Below is a small trained network, with its code and all its weights. Each question gives an input and a target symbol and asks what happens when units are switched off, that is, made to give their printed mean instead of their output.

import numpy as np


def w(rows, s, z=0):
    codes = np.array(rows[::2]) - 128.0
    scale = np.full(codes.shape[1], s)
    scale[-1] = z or s
    return codes * scale


def softmax(a):
    e = np.exp(a - a.max(-1, keepdims=True))
    return e / e.sum(-1, keepdims=True)


def log_softmax(a):
    a = a - a.max(-1, keepdims=True)
    return a - np.log(np.exp(a).sum(-1, keepdims=True))


def net(x, mask):
    ids = ['Δαεζηθλμξστφω'.index(c) for c in x.split()]
    T = len(ids)
    res = E[ids] + P[:T]
    u = 0
    for l in range(3):
        r = res
        for j in range(3):
            rows = slice(2 * j, 2 * j + 2)
            q, k, v = (r @ M[l][rows].T for M in (Q, K, V))
            z = softmax(np.where(np.tri(T) > 0, q @ k.T / 2**0.5, -1e9)) @ v
            o = O[l][rows]
            res = res + np.where(mask[u + j], z, o[:, -1]) @ o[:, :-1]
        u += 3
    return log_softmax(res[-1] @ U[:, :-1].T + U[:, -1])


Q, K, V, O = {}, {}, {}, {}
E = w([
[95,134,106,103,104],'Δ',
[92,104,130,48,113],'α',
[117,154,127,83,129],'ε',
[83,110,110,91,82],'ζ',
[135,182,135,94,140],'η',
[120,186,101,132,101],'θ',
[112,196,94,125,95],'λ',
[132,223,58,162,67],'μ',
[239,133,89,10,82],'ξ',
[67,167,202,96,53],'σ',
[135,56,182,141,52],'τ',
[133,99,219,234,140],'φ',
[249,106,163,160,194],'ω',
],0.016)
P = w([
[179,117,154,20,77],'0',
[167,103,103,81,2],'1',
[197,125,124,107,16],'2',
[187,118,129,122,31],'3',
[222,183,146,159,63],'4',
[177,119,121,166,61],'5',
[199,160,143,189,93],'6',
[165,102,148,195,101],'7',
[170,115,178,171,126],'8',
[163,92,197,139,134],'9',
],0.0076)
Q[0] = w([
[105,188,133,94,79],'0.h0',
[103,127,96,254,121],'0.h0',
[200,151,139,150,135],'0.h1',
[141,168,203,164,147],'0.h1',
[162,133,245,185,61],'0.h2',
[146,136,118,139,4],'0.h2',
],0.0096)
K[0] = w([
[159,137,79,254,158],'0.h0',
[55,234,85,109,120],'0.h0',
[194,133,83,181,127],'0.h1',
[174,180,193,227,224],'0.h1',
[107,60,119,202,118],'0.h2',
[103,117,255,240,204],'0.h2',
],0.0064)
V[0] = w([
[106,105,97,140,168],'0.h0',
[206,50,236,202,123],'0.h0',
[122,50,136,228,235],'0.h1',
[3,124,73,102,49],'0.h1',
[7,141,215,168,171],'0.h2',
[162,95,109,173,74],'0.h2',
],0.0068)
O[0] = w([
[99,79,150,151,144,77],'0.h0',
[173,141,91,227,84,140],'0.h0',
[112,28,107,107,193,2],'0.h1',
[227,205,170,156,210,114],'0.h1',
[160,153,179,102,255,76],'0.h2',
[146,43,121,227,90,163],'0.h2',
],0.0077,0.0091)
Q[1] = w([
[177,126,164,178,93],'1.h0',
[172,76,126,158,217],'1.h0',
[185,125,173,173,2],'1.h1',
[161,86,127,231,86],'1.h1',
[108,175,139,118,32],'1.h2',
[142,202,153,171,149],'1.h2',
],0.0091)
K[1] = w([
[79,180,93,91,116],'1.h0',
[203,108,25,26,147],'1.h0',
[19,102,231,210,166],'1.h1',
[99,57,127,192,223],'1.h1',
[224,179,3,193,175],'1.h2',
[66,135,197,88,103],'1.h2',
],0.0071)
V[1] = w([
[148,227,33,138,192],'1.h0',
[160,132,110,115,99],'1.h0',
[208,150,2,68,169],'1.h1',
[33,158,104,103,120],'1.h1',
[81,110,161,13,171],'1.h2',
[140,83,160,152,141],'1.h2',
],0.0074)
O[1] = w([
[76,107,58,113,109,112],'1.h0',
[93,116,84,117,148,187],'1.h0',
[89,99,99,39,45,40],'1.h1',
[178,168,173,2,109,102],'1.h1',
[143,101,161,148,75,8],'1.h2',
[108,126,160,50,99,63],'1.h2',
],0.01,0.011)
Q[2] = w([
[136,236,79,164,199],'2.h0',
[112,51,172,2,130],'2.h0',
[111,129,114,253,165],'2.h1',
[116,197,139,86,157],'2.h1',
[247,63,153,139,165],'2.h2',
[113,196,92,181,139],'2.h2',
],0.0087)
K[2] = w([
[19,153,227,159,188],'2.h0',
[222,172,136,61,59],'2.h0',
[23,60,152,181,245],'2.h1',
[243,212,121,135,55],'2.h1',
[94,112,235,254,113],'2.h2',
[195,51,84,209,221],'2.h2',
],0.0071)
V[2] = w([
[74,164,219,81,117],'2.h0',
[40,195,131,173,140],'2.h0',
[182,75,59,97,186],'2.h1',
[134,255,93,176,65],'2.h1',
[221,150,18,97,142],'2.h2',
[225,83,129,121,112],'2.h2',
],0.009)
O[2] = w([
[147,205,155,119,132,73],'2.h0',
[167,107,167,17,145,188],'2.h0',
[183,193,62,116,61,101],'2.h1',
[102,63,104,102,255,248],'2.h1',
[194,123,87,79,120,176],'2.h2',
[251,47,167,130,83,158],'2.h2',
],0.0088,0.013)
U = w([
[94,143,73,121,165,16],'Δ',
[254,82,142,67,115,44],'α',
[156,165,160,140,125,200],'ε',
[152,133,173,137,117,105],'ζ',
[161,119,134,213,177,85],'η',
[100,136,128,89,131,173],'θ',
[169,125,204,77,83,186],'λ',
[228,166,231,101,176,70],'μ',
[141,128,176,87,100,170],'ξ',
[107,126,135,98,125,153],'σ',
[161,115,130,133,42,255],'τ',
[133,124,170,82,106,201],'φ',
[142,131,167,92,105,129],'ω',
],0.0063,0.0051)

Each question gives the input, a string of symbols that net reads in full, and the target symbol t.
The units are the heads (2 rows each of Q, K, V and O). Each row of codes is followed by its name. A weight is (code - 128) times the scale printed after its matrix; where a second scale follows, it is the last column's (O and U).
mask holds one flag per head, layer by layer. A switched-off head (its flag False) gives its mean, the last column of its rows in O, instead of its output. The means were averaged over made-up inputs and are rounded, as every weight is.
A unit's drop is (log p(t) with every unit on - log p(t) with that unit switched off) / (log p(t) with every unit on - log p(t) with every unit switched off).
The circuit of an input: a set's keep is (log p(t) with only the set's units on - log p(t) with every unit switched off) / (log p(t) with every unit on - log p(t) with every unit switched off). Starting from all 9 units, units are removed one at a time, each time the one whose removal leaves the highest keep (on an exact tie, the one counted first), for as long as the keep stays at least 0.8.
units of the circuit, in order: the units of the circuit, biggest drop first
unit that matters most: the unit with the biggest drop
which heads matter: for each layer, one digit per head in row order, 1 if its drop is at least 0.15 and else 0, layers parted by /
input λ ε ξ λ, target α: units of the circuit, in order => 2.h2, 1.h1
input μ Δ η σ η, target μ: unit that matters most => 2.h0
input ζ η ω α τ ξ ξ τ, target η: units of the circuit, in order => 1.h1, 0.h2
input η η Δ σ τ α α σ θ, target μ: units of the circuit, in order => 2.h0, 1.h1
input τ τ ω, target τ: units of the circuit, in order => 0.h1, 2.h1
input ω η θ σ σ λ ξ, target μ: units of the circuit, in order => 1.h1, 1.h0, 2.h0
input μ ξ Δ, target α: units of the circuit, in order => 2.h2, 1.h1
input σ λ η ω μ α, target τ: units of the circuit, in order => 0.h0, 0.h1, 2.h1, 1.h1
input η φ τ ζ, target η: which heads matter => 100 / 010 / 001
input Δ ξ α ξ ζ σ, target μ: which heads matter => 000 / 000 / 100
input Δ η η λ τ ξ θ ω λ ζ, target τ: units of the circuit, in order => 0.h1, 2.h1, 0.h0
input μ ξ σ η ζ, target μ: which heads matter => 100 / 010 / 100
input φ τ μ Δ, target η: units of the circuit, in order => 1.h1, 0.h0
input α ζ Δ ω θ, target τ: units of the circuit, in order => 0.h1, 2.h1, 1.h1
input α θ ξ Δ α ξ ω τ η, target τ: unit that matters most => 0.h1
input ξ ξ ε, target α: which heads matter => 000 / 010 / 001
input φ ζ ε, target η: units of the circuit, in order => 0.h0, 1.h1
input τ σ ω α, target τ: units of the circuit, in order => 0.h1, 0.h0, 2.h1
input ω ξ ω τ α ξ Δ, target α: which heads matter => 101 / 001 / 101
input ξ σ Δ ξ, target μ: which heads matter => 000 / 010 / 100
input θ α ξ ζ, target α: unit that matters most => 2.h2
input ξ λ Δ σ ξ σ Δ λ, target μ: which heads matter => 000 / 010 / 100
input ξ λ φ η, target η: which heads matter => 000 / 010 / 001
